Here is a tiny trained network, its code and every weight. The questions are about switching its units off for an input and a class, where a switched-off unit gives its printed mean instead of its output.

import numpy as np


def w(rows, s, z=0):
    codes = np.array(rows[::2]) - 128.0
    scale = np.full(codes.shape[1], s)
    scale[-1] = z or s
    return codes * scale


def norm(h):
    return h / np.sqrt((h * h).mean(-1, keepdims=True) + 1e-5)


def f(y):
    return y / 2 * (1 + np.tanh(0.7978845608 * (y + 0.044715 * y**3)))


def log_softmax(a):
    a = a - a.max(-1, keepdims=True)
    return a - np.log(np.exp(a).sum(-1, keepdims=True))


def net(x, mask):
    res = np.array(x, float).reshape(1, 8) / 4 @ E
    u = 0
    for l in range(3):
        y = f(norm(res) @ A[l][:, :-1].T + A[l][:, -1])
        res = res + np.where(mask[u : u + 11], y, B[l][:, -1]) @ B[l][:, :-1]
        u += 11
    return log_softmax(norm(res)[-1] @ U[:, :-1].T + U[:, -1])


A, B = {}, {}
E = w([
[117,115,118,165,248,114,28,160,140],'x0',
[169,91,81,138,58,176,105,135,75],'x1',
[58,48,224,38,169,112,113,38,103],'x2',
[172,200,158,151,132,170,176,213,70],'x3',
[68,137,158,105,45,111,59,169,98],'x4',
[90,72,119,40,77,199,93,102,142],'x5',
[201,85,213,166,96,101,120,121,7],'x6',
[125,62,122,134,61,114,228,206,172],'x7',
],0.011)
A[0] = w([
[103,180,186,85,64,114,122,213,79,30],'0.n1',
[174,52,155,185,33,156,226,188,134,36],'0.n2',
[144,6,246,28,205,130,112,96,116,104],'0.n3',
[187,195,176,89,48,148,148,111,67,7],'0.n4',
[178,132,119,140,86,165,175,161,110,48],'0.n5',
[190,124,161,233,180,108,111,95,2,75],'0.n6',
[125,214,210,93,130,77,205,72,135,8],'0.n7',
[108,151,29,172,28,173,122,126,111,2],'0.n8',
[99,239,168,158,146,145,35,155,178,25],'0.n9',
[168,214,60,127,207,246,84,110,136,89],'0.n10',
[110,37,55,42,54,191,62,125,194,114],'0.n11',
],0.0078,0.0071)
B[0] = w([
[159,121,158,191,137,59,137,161,142,148],'0.n1',
[144,175,104,88,143,160,207,218,52,204],'0.n2',
[74,53,187,95,150,45,95,104,126,255],'0.n3',
[101,125,94,190,186,70,118,127,181,149],'0.n4',
[218,152,105,101,110,154,133,130,134,149],'0.n5',
[96,70,98,155,13,156,95,48,123,205],'0.n6',
[97,172,204,184,112,183,159,116,145,134],'0.n7',
[106,107,146,20,99,22,110,142,56,154],'0.n8',
[128,149,133,104,157,111,134,203,129,147],'0.n9',
[168,153,101,111,170,78,246,195,77,188],'0.n10',
[101,117,156,159,29,254,37,56,54,232],'0.n11',
],0.0083,0.0062)
A[1] = w([
[156,78,47,133,149,153,148,46,125,2],'1.n1',
[128,76,109,122,220,120,182,129,143,27],'1.n2',
[194,95,155,187,130,103,68,70,53,84],'1.n3',
[101,161,191,131,147,189,163,119,189,56],'1.n4',
[115,52,81,182,198,97,110,160,213,118],'1.n5',
[58,119,89,99,113,191,164,122,234,55],'1.n6',
[93,43,248,68,196,147,102,66,77,165],'1.n7',
[120,109,52,137,226,84,148,85,196,113],'1.n8',
[106,77,174,125,122,146,77,96,122,72],'1.n9',
[86,106,71,99,100,169,103,122,188,14],'1.n10',
[101,72,99,25,68,124,93,105,158,79],'1.n11',
],0.011,0.0041)
B[1] = w([
[193,169,174,173,70,185,147,111,167,141],'1.n1',
[110,131,121,161,193,91,90,125,179,145],'1.n2',
[87,72,144,162,90,152,94,53,135,185],'1.n3',
[151,118,180,185,129,57,157,80,116,130],'1.n4',
[160,118,177,173,172,81,116,172,163,160],'1.n5',
[151,114,134,192,114,107,103,52,83,150],'1.n6',
[22,77,191,7,135,118,107,123,103,254],'1.n7',
[159,173,204,135,197,126,136,179,190,164],'1.n8',
[82,131,115,109,136,158,96,107,99,180],'1.n9',
[97,123,146,166,101,83,43,96,26,143],'1.n10',
[39,93,156,117,76,187,121,63,88,183],'1.n11',
],0.011,0.013)
A[2] = w([
[178,137,147,155,126,148,100,86,146,45],'2.n1',
[179,120,126,101,99,101,167,173,125,62],'2.n2',
[116,166,198,60,74,91,130,146,76,118],'2.n3',
[57,197,103,121,197,116,18,120,123,45],'2.n4',
[155,101,146,208,111,137,8,170,120,106],'2.n5',
[155,117,80,96,123,181,156,181,89,3],'2.n6',
[143,124,164,75,178,100,137,182,179,87],'2.n7',
[153,49,189,93,151,59,127,122,98,123],'2.n8',
[105,179,183,124,130,186,221,7,217,67],'2.n9',
[80,145,163,196,110,141,118,142,122,57],'2.n10',
[102,96,185,168,71,111,188,156,135,18],'2.n11',
],0.011,0.004)
B[2] = w([
[149,110,159,144,111,106,128,127,118,127],'2.n1',
[150,122,95,85,119,117,87,150,130,166],'2.n2',
[101,165,75,170,178,148,128,107,142,253],'2.n3',
[180,217,77,104,56,179,199,156,115,198],'2.n4',
[167,120,130,191,177,63,167,13,130,198],'2.n5',
[151,107,123,105,73,142,141,135,87,164],'2.n6',
[100,143,83,114,169,123,148,141,157,183],'2.n7',
[109,101,86,89,138,248,120,167,190,238],'2.n8',
[163,115,115,224,188,67,109,62,111,165],'2.n9',
[124,171,119,156,132,134,174,87,149,149],'2.n10',
[161,169,65,132,137,145,122,147,132,159],'2.n11',
],0.011,0.0067)
U = w([
[214,150,61,119,64,164,189,231,84,25],'0',
[195,112,118,244,139,104,142,93,116,68],'1',
[49,33,145,96,103,149,72,84,103,255],'2',
[136,158,122,122,250,107,168,223,215,97],'3',
],0.015,0.0025)

Each question gives the input, the list of numbers given to net, and the class t.
The units are the neurons (one row each of A and B). Each row of codes is followed by its name. A weight is (code - 128) times the scale printed after its matrix; where a second scale follows, it is the last column's (A, B and U).
mask holds one flag per neuron, layer by layer. A switched-off neuron (its flag False) gives its mean, the last column of its row in B, instead of its output. The means were averaged over made-up inputs and are rounded, as every weight is.
A unit's drop is (log p(t) with every unit on - log p(t) with that unit switched off) / (log p(t) with every unit on - log p(t) with every unit switched off).
The circuit of an input: a set's keep is (log p(t) with only the set's units on - log p(t) with every unit switched off) / (log p(t) with every unit on - log p(t) with every unit switched off). Starting from the 12 units with the biggest drops (on a tie, the unit counted first), units are removed one at a time, each time the one whose removal leaves the highest keep (on an exact tie, the one counted first), for as long as the keep stays at least 0.8.
circuit, biggest first: the units of the circuit, biggest drop first
top k neurons: the k neurons with the biggest drops, biggest first
top k neurons in layer l: the k neurons of layer l with the biggest drops, biggest first
drop when u is switched off: that unit's drop, to one decimal
input [8,-6,6,-4,-5,1,-2,-1], class 3: circuit, biggest first => 1.n8
input [-6,-7,-2,6,8,3,-5,-4], class 1: circuit, biggest first => 1.n7, 2.n9
input [-6,2,-7,-4,-7,-3,-8,-8], class 3: top 3 neurons => 0.n10, 1.n8, 0.n11
input [4,7,1,7,7,-6,6,0], class 1: circuit, biggest first => 1.n7, 2.n5
input [-6,-2,2,1,6,-6,8,0], class 1: top 4 neurons => 1.n7, 0.n3, 0.n1, 0.n4
input [2,-5,-3,2,1,-2,4,-4], class 1: top 2 neurons => 1.n7, 0.n3
input [-4,6,-4,1,-2,8,3,1], class 0: top 2 neurons => 0.n2, 1.n7
input [8,1,-6,1,2,7,-7,3], class 1: top 2 neurons => 1.n7, 2.n5
input [2,1,3,-8,-5,-4,-1,-1], class 3: top 2 neurons in layer 1 => 1.n8, 1.n5
input [5,-7,8,-5,4,-4,-6,-6], class 3: top 2 neurons in layer 2 => 2.n4, 2.n7
input [-8,-6,-2,2,4,-5,-5,-8], class 3: top 2 neurons in layer 1 => 1.n3, 1.n11
input [-7,5,-5,0,6,8,4,2], class 0: top 2 neurons in layer 0 => 0.n2, 0.n3
input [-3,-3,-6,7,7,-4,-5,-7], class 0: drop when 1.n5 is switched off => 0.2
input [6,0,-5,3,3,3,-1,-1], class 3: top 2 neurons in layer 1 => 1.n11, 1.n9
input [-1,8,-6,-5,-6,1,8,3], class 0: circuit, biggest first => 0.n2
input [5,7,-1,2,-1,0,1,-8], class 1: drop when 1.n7 is switched off => 0.4
input [-6,-6,4,-1,-6,-4,-7,-7], class 3: top 2 neurons => 1.n8, 0.n11
input [7,4,-6,-2,-5,8,-6,4], class 1: drop when 1.n7 is switched off => 0.3
